Here is a tiny trained network, its code and every weight. The questions are about switching its units off for an input and a target symbol, where a switched-off unit gives its printed mean instead of its output.

import numpy as np


def w(rows, s, z=0):
    codes = np.array(rows[::2]) - 128.0
    scale = np.full(codes.shape[1], s)
    scale[-1] = z or s
    return codes * scale


def f(y):
    return y / 2 * (1 + np.tanh(0.7978845608 * (y + 0.044715 * y**3)))


def softmax(a):
    e = np.exp(a - a.max(-1, keepdims=True))
    return e / e.sum(-1, keepdims=True)


def log_softmax(a):
    a = a - a.max(-1, keepdims=True)
    return a - np.log(np.exp(a).sum(-1, keepdims=True))


def net(x, mask):
    ids = ['γζμξπσω'.index(c) for c in x.split()]
    T = len(ids)
    res = E[ids] + P[:T]
    u = 0
    for l in range(2):
        q, k, v = (res @ M[l].T for M in (Q, K, V))
        z = softmax(np.where(np.tri(T) > 0, q @ k.T / 3**0.5, -1e9)) @ v
        res = res + np.where(mask[u], z, O[l][:, -1]) @ O[l][:, :-1]
        u += 1
        y = f(res @ A[l][:, :-1].T + A[l][:, -1])
        res = res + np.where(mask[u : u + 8], y, B[l][:, -1]) @ B[l][:, :-1]
        u += 8
    return log_softmax(res[-1] @ U[:, :-1].T + U[:, -1])


Q, K, V, O, A, B = {}, {}, {}, {}, {}, {}
E = w([
[63,138,127,97,113],'γ',
[61,139,143,135,134],'ζ',
[183,135,112,115,99],'μ',
[96,98,114,110,134],'ξ',
[129,149,101,158,177],'π',
[252,116,117,151,131],'σ',
[117,136,217,67,88],'ω',
],0.025)
P = w([
[123,111,137,148,120],'0',
[173,62,107,76,185],'1',
[134,249,137,82,201],'2',
[69,121,109,190,64],'3',
[128,179,172,154,94],'4',
[190,243,106,82,162],'5',
[95,119,135,160,104],'6',
],0.015)
Q[0] = w([
[133,111,95,167,138],'0.h1',
[126,5,168,146,128],'0.h1',
[157,93,120,143,129],'0.h1',
],0.014)
K[0] = w([
[165,178,134,97,183],'0.h1',
[169,110,228,2,224],'0.h1',
[124,112,62,9,223],'0.h1',
],0.0074)
V[0] = w([
[72,127,63,91,76],'0.h1',
[185,97,73,253,63],'0.h1',
[19,79,217,203,115],'0.h1',
],0.0054)
O[0] = w([
[133,147,145,6,195,252],'0.h1',
[76,171,130,165,127,125],'0.h1',
[86,165,194,180,135,209],'0.h1',
],0.014,0.0012)
A[0] = w([
[154,120,96,100,123,10],'0.n1',
[177,107,50,129,251,76],'0.n2',
[86,58,151,67,93,170],'0.n3',
[133,198,63,175,170,240],'0.n4',
[55,153,155,142,43,70],'0.n5',
[184,153,116,156,165,96],'0.n6',
[149,200,93,102,164,1],'0.n7',
[206,219,149,129,171,52],'0.n8',
],0.011,0.0031)
B[0] = w([
[96,74,82,166,44,150],'0.n1',
[124,142,112,103,35,219],'0.n2',
[110,88,75,55,55,219],'0.n3',
[146,190,231,27,85,227],'0.n4',
[117,114,233,106,118,227],'0.n5',
[74,139,141,194,194,178],'0.n6',
[162,1,238,113,154,201],'0.n7',
[18,101,94,119,131,254],'0.n8',
],0.0077,0.0067)
Q[1] = w([
[133,1,82,221,98],'1.h1',
[106,209,157,200,65],'1.h1',
[149,193,32,131,42],'1.h1',
],0.0084)
K[1] = w([
[148,128,121,133,157],'1.h1',
[120,248,104,88,142],'1.h1',
[142,185,121,85,107],'1.h1',
],0.012)
V[1] = w([
[123,37,186,219,2],'1.h1',
[165,147,120,91,200],'1.h1',
[169,73,52,128,240],'1.h1',
],0.0055)
O[1] = w([
[124,60,109,79,84,182],'1.h1',
[92,123,71,1,171,87],'1.h1',
[222,72,159,125,159,2],'1.h1',
],0.0078,0.0093)
A[1] = w([
[94,52,127,94,215,83],'1.n1',
[181,44,104,150,96,18],'1.n2',
[108,156,173,188,115,4],'1.n3',
[30,113,69,119,119,195],'1.n4',
[116,230,169,113,99,84],'1.n5',
[220,152,4,72,75,248],'1.n6',
[71,89,51,191,154,248],'1.n7',
[152,94,81,168,116,38],'1.n8',
],0.011,0.0033)
B[1] = w([
[187,39,125,255,91,150],'1.n1',
[139,140,72,99,104,171],'1.n2',
[157,86,117,132,193,166],'1.n3',
[118,94,107,107,162,222],'1.n4',
[176,126,90,136,135,249],'1.n5',
[97,167,176,152,164,229],'1.n6',
[180,102,202,156,153,144],'1.n7',
[165,106,122,154,111,148],'1.n8',
],0.014,0.016)
U = w([
[190,21,72,186,152,12],'γ',
[36,112,153,153,204,30],'ζ',
[200,139,194,39,90,81],'μ',
[230,121,181,186,103,241],'ξ',
[78,254,195,136,165,252],'π',
[168,204,10,102,83,179],'σ',
[23,133,12,103,82,68],'ω',
],0.0099,0.0028)

Each question gives the input, a string of symbols that net reads in full, and the target symbol t.
The units are the heads (3 rows each of Q, K, V and O) and the neurons (one row each of A and B). Each row of codes is followed by its name. A weight is (code - 128) times the scale printed after its matrix; where a second scale follows, it is the last column's (O, A, B and U).
mask holds one flag per unit, layer by layer, with each layer's heads first. A switched-off unit (its flag False) gives its mean, the last column of its rows in O or B, instead of its output. The means were averaged over made-up inputs and are rounded, as every weight is.
A unit's drop is (log p(t) with every unit on - log p(t) with that unit switched off) / (log p(t) with every unit on - log p(t) with every unit switched off).
The circuit of an input: a set's keep is (log p(t) with only the set's units on - log p(t) with every unit switched off) / (log p(t) with every unit on - log p(t) with every unit switched off). Starting from the 12 units with the biggest drops (on a tie, the unit counted first), units are removed one at a time, each time the one whose removal leaves the highest keep (on an exact tie, the one counted first), for as long as the keep stays at least 0.8.
units of the circuit, in order: the units of the circuit, biggest drop first
most important unit: the unit with the biggest drop
top k neurons: the k neurons with the biggest drops, biggest first
k most important neurons of layer l: the k neurons of layer l with the biggest drops, biggest first
input ξ π γ μ γ, target σ: top 4 neurons -> 1.n5; 1.n6; 0.n8; 0.n7
input μ ω ζ μ ζ σ, target μ: most important unit -> 0.n7
input ζ ω γ γ ξ ζ, target γ: top 2 neurons -> 1.n1; 0.n7
input ζ σ γ ζ ω π, target ζ: units of the circuit, in order -> 0.n8; 0.h1; 1.n4
input ω ξ ω ξ γ ξ, target ξ: 3 most important neurons of layer 1 -> 1.n1; 1.n4; 1.n3
input μ γ π, target μ: top 2 neurons -> 0.n7; 0.n4
input ζ μ μ ω σ ξ, target ω: units of the circuit, in order -> 1.h1; 0.n5
input ω μ μ, target ω: 2 most important neurons of layer 0 -> 0.n8; 0.n2
input γ γ γ μ μ ξ, target μ: units of the circuit, in order -> 0.n7; 0.n4; 0.h1
input μ π ω μ μ, target σ: 3 most important neurons of layer 1 -> 1.n6; 1.n5; 1.n7
input γ ξ μ, target γ: top 4 neurons -> 1.n1; 0.n8; 0.n7; 1.n6
input γ σ γ γ σ π, target γ: units of the circuit, in order -> 0.n7; 1.n1
input σ π ω, target σ: units of the circuit, in order -> 0.h1; 1.n5
input ξ σ ξ σ μ γ, target σ: units of the circuit, in order -> 1.n5; 0.h1; 0.n4
input ζ γ ω, target ζ: top 2 neurons -> 0.n8; 0.n4
input π μ σ γ σ μ, target γ: top 4 neurons -> 0.n7; 0.n8; 1.n1; 1.n6
input μ π μ ξ, target γ: units of the circuit, in order -> 1.n7; 0.h1
input ξ ξ ζ ζ μ μ, target ζ: top 4 neurons -> 0.n8; 0.n7; 0.n5; 0.n6
input ζ ξ μ, target ζ: units of the circuit, in order -> 0.n8; 0.n7
input ω μ π, target ω: top 4 neurons -> 0.n2; 0.n8; 0.n7; 0.n4
input μ ω σ ξ ζ μ, target ξ: top 4 neurons -> 0.n7; 1.n1; 0.n8; 0.n4
input ξ ω γ π, target σ: units of the circuit, in order -> 0.n4; 1.n6; 1.n5; 1.h1
input ξ ξ ζ ω π σ, target ω: most important unit -> 0.n8
input γ ξ ζ, target γ: top 2 neurons -> 1.n1; 0.n8
input μ μ μ γ ξ γ, target γ: top 4 neurons -> 0.n7; 1.n1; 0.n8; 1.n6
input γ ω σ, target γ: 3 most important neurons of layer 0 -> 0.n8; 0.n7; 0.n6
input μ ξ γ, target μ: top 3 neurons -> 0.n7; 0.n4; 1.n6
input ξ ζ μ ξ γ ζ, target ξ: 2 most important neurons of layer 1 -> 1.n1; 1.n4
